Below is a small trained network, with its code and all its weights. Each question gives an input and a class and asks what happens when units are switched off, that is, made to give their printed mean instead of their output.

import numpy as np


def w(rows, s, z=0):
    codes = np.array(rows[::2]) - 128.0
    scale = np.full(codes.shape[1], s)
    scale[-1] = z or s
    return codes * scale


def norm(h):
    return h / np.sqrt((h * h).mean(-1, keepdims=True) + 1e-5)


def f(y):
    return np.maximum(y, 0)


def log_softmax(a):
    a = a - a.max(-1, keepdims=True)
    return a - np.log(np.exp(a).sum(-1, keepdims=True))


def net(x, mask):
    res = np.array(x, float).reshape(1, 3) / 4 @ E
    u = 0
    for l in range(3):
        y = f(norm(res) @ A[l][:, :-1].T + A[l][:, -1])
        res = res + np.where(mask[u : u + 8], y, B[l][:, -1]) @ B[l][:, :-1]
        u += 8
    return log_softmax(norm(res)[-1] @ U[:, :-1].T + U[:, -1])


A, B = {}, {}
E = w([
[70,39,75,173,65,96,107,196,164],'x0',
[197,160,88,205,167,175,136,205,13],'x1',
[252,171,96,123,202,205,225,218,161],'x2',
],0.0041)
A[0] = w([
[108,123,162,57,154,154,158,89,190,111],'0.n0',
[132,128,101,214,181,140,160,230,159,3],'0.n1',
[124,103,210,151,118,199,93,140,31,15],'0.n2',
[121,168,209,151,122,74,54,73,57,125],'0.n3',
[31,64,130,104,132,156,74,94,160,100],'0.n4',
[128,167,132,202,141,94,112,102,3,58],'0.n5',
[182,163,102,117,128,132,196,98,109,93],'0.n6',
[184,63,120,140,154,173,191,188,115,134],'0.n7',
],0.0052,0.0018)
B[0] = w([
[136,224,210,119,86,41,127,93,52,215],'0.n0',
[184,56,219,207,222,120,82,106,76,234],'0.n1',
[91,166,120,167,136,226,159,18,146,177],'0.n2',
[190,160,31,64,177,237,122,57,107,227],'0.n3',
[133,29,77,157,94,111,46,125,157,236],'0.n4',
[129,114,63,37,150,254,202,57,61,218],'0.n5',
[8,141,140,151,48,101,160,214,192,201],'0.n6',
[97,83,196,185,185,128,127,106,123,255],'0.n7',
],0.0042)
A[1] = w([
[129,224,176,83,86,70,223,192,183,56],'1.n0',
[98,52,94,182,47,55,63,199,103,115],'1.n1',
[157,97,99,198,118,157,148,108,115,27],'1.n2',
[225,143,115,136,144,153,150,38,172,129],'1.n3',
[151,110,96,157,189,150,150,255,142,5],'1.n4',
[113,97,80,99,8,145,128,177,147,41],'1.n5',
[113,79,68,102,128,143,125,133,172,94],'1.n6',
[180,180,104,165,127,165,86,135,93,68],'1.n7',
],0.0052,0.0017)
B[1] = w([
[48,168,147,105,126,184,189,225,183,200],'1.n0',
[76,110,21,107,39,140,159,82,190,253],'1.n1',
[78,141,201,81,164,71,137,174,130,183],'1.n2',
[110,100,169,82,122,82,117,179,143,214],'1.n3',
[195,40,175,253,177,128,181,128,36,222],'1.n4',
[126,37,73,213,103,113,144,120,160,177],'1.n5',
[129,138,164,143,88,66,160,152,163,172],'1.n6',
[159,125,81,140,107,111,140,60,112,178],'1.n7',
],0.0053,0.004)
A[2] = w([
[123,185,167,144,118,108,150,170,172,62],'2.n0',
[135,143,108,91,102,101,105,68,119,87],'2.n1',
[101,65,50,108,129,136,86,122,84,177],'2.n2',
[173,149,168,104,153,39,32,107,134,1],'2.n3',
[255,89,130,159,206,152,154,130,118,154],'2.n4',
[155,193,60,103,131,209,124,133,88,133],'2.n5',
[159,62,68,94,87,98,64,131,186,176],'2.n6',
[131,146,116,101,132,138,185,130,148,73],'2.n7',
],0.0066,0.0019)
B[2] = w([
[117,163,79,120,164,100,163,232,114,163],'2.n0',
[185,112,162,197,182,119,104,201,52,178],'2.n1',
[136,157,149,78,144,106,186,132,201,214],'2.n2',
[203,151,254,91,110,140,49,149,32,147],'2.n3',
[153,61,136,196,101,73,136,113,98,255],'2.n4',
[111,92,31,53,145,110,115,82,167,190],'2.n5',
[136,173,145,170,41,124,159,143,158,219],'2.n6',
[84,125,94,103,152,167,127,137,142,154],'2.n7',
],0.0059,0.0061)
U = w([
[153,139,114,158,162,135,85,138,138,30],'0',
[138,150,112,157,147,128,103,145,117,6],'1',
[152,114,40,77,183,174,142,43,98,199],'2',
[165,167,216,89,109,97,59,111,90,171],'3',
[108,102,91,159,40,89,140,108,209,208],'4',
[118,128,132,153,167,146,93,137,138,2],'5',
[100,201,170,90,168,122,190,220,171,162],'6',
[171,54,163,245,200,125,180,149,79,201],'7',
],0.012,0.0037)

Each question gives the input, the list of numbers given to net, and the class t.
The units are the neurons (one row each of A and B). Each row of codes is followed by its name. A weight is (code - 128) times the scale printed after its matrix; where a second scale follows, it is the last column's (A, B and U).
mask holds one flag per neuron, layer by layer. A switched-off neuron (its flag False) gives its mean, the last column of its row in B, instead of its output. The means were averaged over made-up inputs and are rounded, as every weight is.
A unit's drop is (log p(t) with every unit on - log p(t) with that unit switched off) / (log p(t) with every unit on - log p(t) with every unit switched off).
unit that matters most: the unit with the biggest drop
top k neurons: the k neurons with the biggest drops, biggest first
k most important neurons of layer l: the k neurons of layer l with the biggest drops, biggest first
drop when u is switched off: that unit's drop, to one decimal
input [-5,-4,0], class 6: top 2 neurons : [1.n0 0.n1]
input [2,8,-2], class 2: 2 most important neurons of layer 0 : [0.n5 0.n2]
input [-7,1,4], class 6: unit that matters most : 1.n0
input [6,-8,8], class 6: 2 most important neurons of layer 0 : [0.n0 0.n4]
input [1,2,-6], class 2: top 2 neurons : [0.n3 0.n5]
input [-1,0,0], class 2: top 2 neurons : [0.n3 2.n5]
input [3,5,-8], class 2: top 2 neurons : [0.n3 0.n5]
input [3,5,-7], class 2: top 2 neurons : [0.n5 0.n3]
input [4,4,-4], class 4: 2 most important neurons of layer 2 : [2.n6 2.n2]
input [-6,7,1], class 2: top 2 neurons : [0.n5 2.n5]
input [-2,-2,-8], class 3: top 2 neurons : [0.n3 0.n6]
input [-2,-8,-4], class 3: 2 most important neurons of layer 2 : [2.n3 2.n1]
input [-3,-6,-8], class 3: top 2 neurons : [2.n3 0.n3]
input [-5,-2,-1], class 3: unit that matters most : 0.n3
input [-1,-1,0], class 3: 2 most important neurons of layer 0 : [0.n6 0.n3]
input [-5,-1,5], class 6: drop when 1.n0 is switched off : 0.2
input [-8,-2,1], class 6: drop when 1.n0 is switched off : 0.1
input [-6,-4,1], class 6: drop when 1.n0 is switched off : 0.4
